[[135 137 132 120 121]
 [136 136 129 116 113]
 [127 104 133 131 128]] yields 133

[[122 152 144 152 143 152 147]
 [130 105 113 118 118 125 110]
 [145 105 138 107 130 156 134]] yields 130

[[116 115 117 105 105]
 [149 146 148 151 148]
 [109 111 110 112 152]] yields 110

[[105 125 140 117 124 130 137]
 [124 137 137 126 132 130 130]
 [131 126 122 131 122 130 118]] yields 122

[[134 118 140 117 110 117 127]
 [148 122 110 125 109 109 113]
 [114 143 122 141 125 104 140]] yields 125

[[116 148 151 138]
 [135 118 119 145]
 [110 142 144 130]] yields 142
---
[108 108 113 104 100] Answer: 108
[131 128 141 121 150] Answer: 131
[148 105 103 102 106] Answer: 148
[131 134 102 132 114] Answer: 131
[128 143 120 118 150] Answer: 128
[110 114 149 127 144] Answer: 110
[102 137 143 142 140] Answer: 102
---
[[139 125 132 119 157 132 127]
 [131 132 125 125 121 131 126]] 125

[[118 152 147 117 116 142 125]
 [125 136 155 133 122 143 126]
 [145 143 154 124 115 142 120]] 155

[[116 129 121 146 112]
 [117 142 129 136 103]] 129

[[145 126 141 134]
 [104 142 122 105]
 [131 120 143 119]] 122

[[123 131 118 134]
 [141 101 136 111]
 [117 137 126 129]] 136

[[105 105 143 141 109 111 135]
 [145 126 133 132 141 129 110]
 [137 113 126 138 108 107 127]] 133

[[100 137 115 137 129 128 128]
 [151 137 108 117 131 123 122]
 [102 135 115 138 105 113 131]] 108
---
[128 125  99 106 103 140 152] out 128

[[127 122 124 139 116 127 129]
 [138 128 130 137 108 106 136]
 [130 123 130 133 119 123 127]] out 130

[[148 151 121 102 122 119]
 [105 132 128 105 128 151]
 [115 105 102 152 126 101]] out 115

[[137 143 141 143 126]
 [102 126 104 150 114]
 [151 143 138 105 103]] out 151

[126 123 146 137 128 149] out 126

[105 129 119 125  98 138 102] out 105

[124 124 135 150] out 124

[131 130 126 138 150 152 143] out 131

[[154 151 153 153 149]
 [102 155 102 102 103]
 [100 102 152 155 154]] out 100
---
[[133 122 145 109 153 110 116]
 [134 131 147 114 156 108 106]] value 133

[[140 149 126 107]
 [144 157 133 105]
 [146 135 131 134]] value 144

[[123 147 127 139 120 121]
 [146 120 151 113 128 127]
 [114 150 115 147 121 124]] value 146

[[108 137 120 124]
 [139 126 146 144]
 [106 139 112 119]] value 139

[[144 154 147 151]
 [138 154 144 155]] value 144

[[116 105 113 141]
 [118 142 119 123]
 [125 133 130 124]] value 118

[[134 122 128 132 120 129]
 [ 99 148 131 115 123 151]
 [103 148 138 121 127 150]] value 99

[[130 128 123 127 129 130]
 [136 124 105 133 137 127]] value 130

[[137 133 132 131]
 [153 133 132 134]] value 137

[[133 138 111 114 130]
 [113 126 152 142 118]] value 133
---
[144 113 121 103 145 148 150] out 150, 148

[155 113 145 128 115 129] out 155, 145

[103 141 109 134 123 156 109] out 156, 141

[[119 136 120 122 131 122 122]
 [141 147 124 104 137 104 128]] out 147, 141

[109 125 132 106 144 146 153] out 153, 146

[101 125 128 110 136 108 132] out 136, 132

[115 113 143 106 156 111] out 156, 143

[125 124 135 157 100] out 157, 135
---
[[134 141 137 123 106]
 [111 112 115 146 125]] → 134

[[141 116 130 128]
 [127 134 143 129]
 [132 135 144 154]] → 127

[[117 114 132 111 123 111 128]
 [116 127 135 124 120 119 117]
 [ 99  99 123 123 103 121 138]] → 116

[[147 114 153 106 104 102]
 [135 129 128 133 121 114]
 [116 125 147 108 123 107]] → 135

[[111 155 106 154 105 152]
 [108 152 102 154 103 150]
 [110 108 154 108 150 103]] → 108

[[140 110 131 126 115]
 [144 104 147 142 140]
 [108 145 111 119 128]] → 144
---
Q:
[[118, 117, 136, 124, 141, 143, 106],
 [120, 119, 128, 117, 146, 138, 103],
 [124, 124, 132, 127, 132, 134, 120]]
A: 134

Q: [103, 126, 128, 129, 135, 156]
A: 135

Q:
[[102, 125, 127, 129, 128, 128],
 [135, 134, 127, 137, 128, 128],
 [129, 123, 127, 119, 128, 129]]
A: 128

Q: [132, 156, 130, 129]
A: 130

Q:
[[106, 139, 131, 129, 130, 139, 109],
 [147, 128, 123, 126, 125, 134, 146],
 [113, 127, 128, 131, 130, 132, 109]]
A: 132

Q: [150, 115, 135, 114]
A: 135

Q: [124, 151, 141, 104]
A: 141
---
128  126  109  105  155  133  111 --> 155

128  131  141  139  107  134
126  130  131  129  103  125
--> 139

131  113  136  126
125  147  121  129
124  149  122  129
--> 113

140  153  130  142 --> 153

139  140  117  123  148  101  120 --> 148

135  121  100  139  122 --> 100

129  107  154  145 --> 107
---
[[115 140 115 137 128]
 [116 117 106 122 123]
 [126 145 133 153 133]] value 128

[[125 150 118 134]
 [152 146 152 106]
 [127 128 134 111]] value 134

[[157 139 129 110]
 [145 133 149 153]
 [137 142 157 138]] value 110

[[125 144 124 104]
 [137 155 118  99]
 [152 115 111 129]] value 104

[[108 150 120 110 147 146]
 [104 105 136 147 149 109]
 [112 150 143 109 108 107]] value 146

[[134 128 136 133]
 [127 127 127 127]
 [101 153 142 135]] value 133

[[144 119 154 153 141 156]
 [139 108 156 154 153 154]
 [132 116 101 103 121 105]] value 156

[[139 125 134 115 121 128]
 [145 129 138 104 111 126]
 [132 129 128 110 113 132]] value 128

[[132 127 131 135]
 [112 114 132 106]
 [114 119 129 113]] value 135
---
[[146 126 134 122 145]
 [111 154 155 144 117]
 [119 155 136 135 120]] value 144

[[128 127 126 124 124 127 115]
 [125 129 128 128 129 124 105]
 [128 126 128 130 131 128 104]] value 124

[[133 105 123 138 125 130 123]
 [147 116 129 132 127 128 126]
 [125 118 140 132 131 140 137]] value 128

[[134 132 128 112 154 105]
 [134 132 125 118 150 104]
 [134 136 118 128 144 101]] value 150

[[148 118 125 107]
 [136 136 155 144]
 [126 143 151 143]] value 155

[[129 136 128 126 123 133]
 [121 106 129 121 135 109]
 [128 132 124 132 130 123]] value 135

[[136 111 137 118 123]
 [129 108 136 124 130]
 [143 139 149 131 133]] value 124
---
[156 148 116 109 136 113]: 156, 113

[[114 102 126 116 150 140]
 [120 120 126 129 133 129]]: 114, 129

[[117 145 129 149 123 142 127]
 [143  99 141 138 150 131 121]]: 117, 121

[136 137 110 102 116 139 102]: 136, 102

[[136 106 136 116 114 144]
 [125 134 117 133 138 150]
 [124 131 138 134 117 139]]: 136, 139

[[134 135 104  98 154]
 [132 149 124 129 128]
 [143 128 120 121 130]]: 134, 130
---
[[143 142 106 121]
 [139 140 138 104]] value 140

[[102 130 138 107 146 138 115]
 [109 146 118 149 129 144 141]
 [141 140 130 115 131 129 122]] value 146

[[107 104 115 115 114 146 135]
 [129 104 147 119 155 130 101]] value 104

[[ 99 131 148 113 126]
 [146 126 153 102 100]] value 126

[[117 115 106 148 110]
 [101 102 117 129 103]
 [121 119 148 106 127]] value 102

[[138 151 151 124 112]
 [122 124 138 129 139]
 [139 142 132 125 112]] value 124
---
[[128 117 112 119 152 102 142]
 [107 124 123 129 124 150 146]
 [132 104 113 124 150 140 149]] Answer: 128

[[136 128 132 124 123 128 129]
 [128 128 128 143 137 122 140]
 [ 98 129 117 131 152 133 104]] Answer: 136

[[156 116 147 130]
 [134 117 158 127]
 [156 129 146 133]] Answer: 156

[[131 105 126 136 122 136]
 [120 139 137 146 123 138]
 [122 142 121 122 125 137]] Answer: 131

[[110 122 140 153 141 125]
 [133 132 139 119 137 127]
 [122 153 128 125 136 121]] Answer: 110

[[129 136 125 135 105 127 121]
 [116 132 148 121 119 113 127]
 [114 132 129 131 135 125 121]] Answer: 129

[[131 119 131 138]
 [117 137 117 113]
 [138 106 138 129]] Answer: 131

[[128 133 125 137 131 134]
 [125 133 133 134 131 132]
 [118 111 152 138 136 115]] Answer: 128

[[132 128 125 114 122]
 [122 136 134 153 133]
 [132 128 125 114 121]] Answer: 132

[[142 141 150 124 125]
 [106 116 152 118 122]
 [108 125 132 117 128]] Answer: 142
---
[[104, 149, 100, 147, 103, 108, 109], [116, 148, 110, 130, 128, 130, 124], [144, 125, 145, 138, 139, 124, 135]]: 149
[104, 108, 154, 143, 124]: 108
[[133, 126, 128, 130, 129], [130, 130, 130, 128, 105], [127, 131, 112, 127, 130]]: 126
[127, 153, 146, 111]: 153
[[126, 131, 150, 127, 153], [106, 144, 114, 129, 142]]: 131
[[146, 115, 142, 136, 145, 139, 135], [121, 105, 142, 117, 136, 132, 118]]: 115
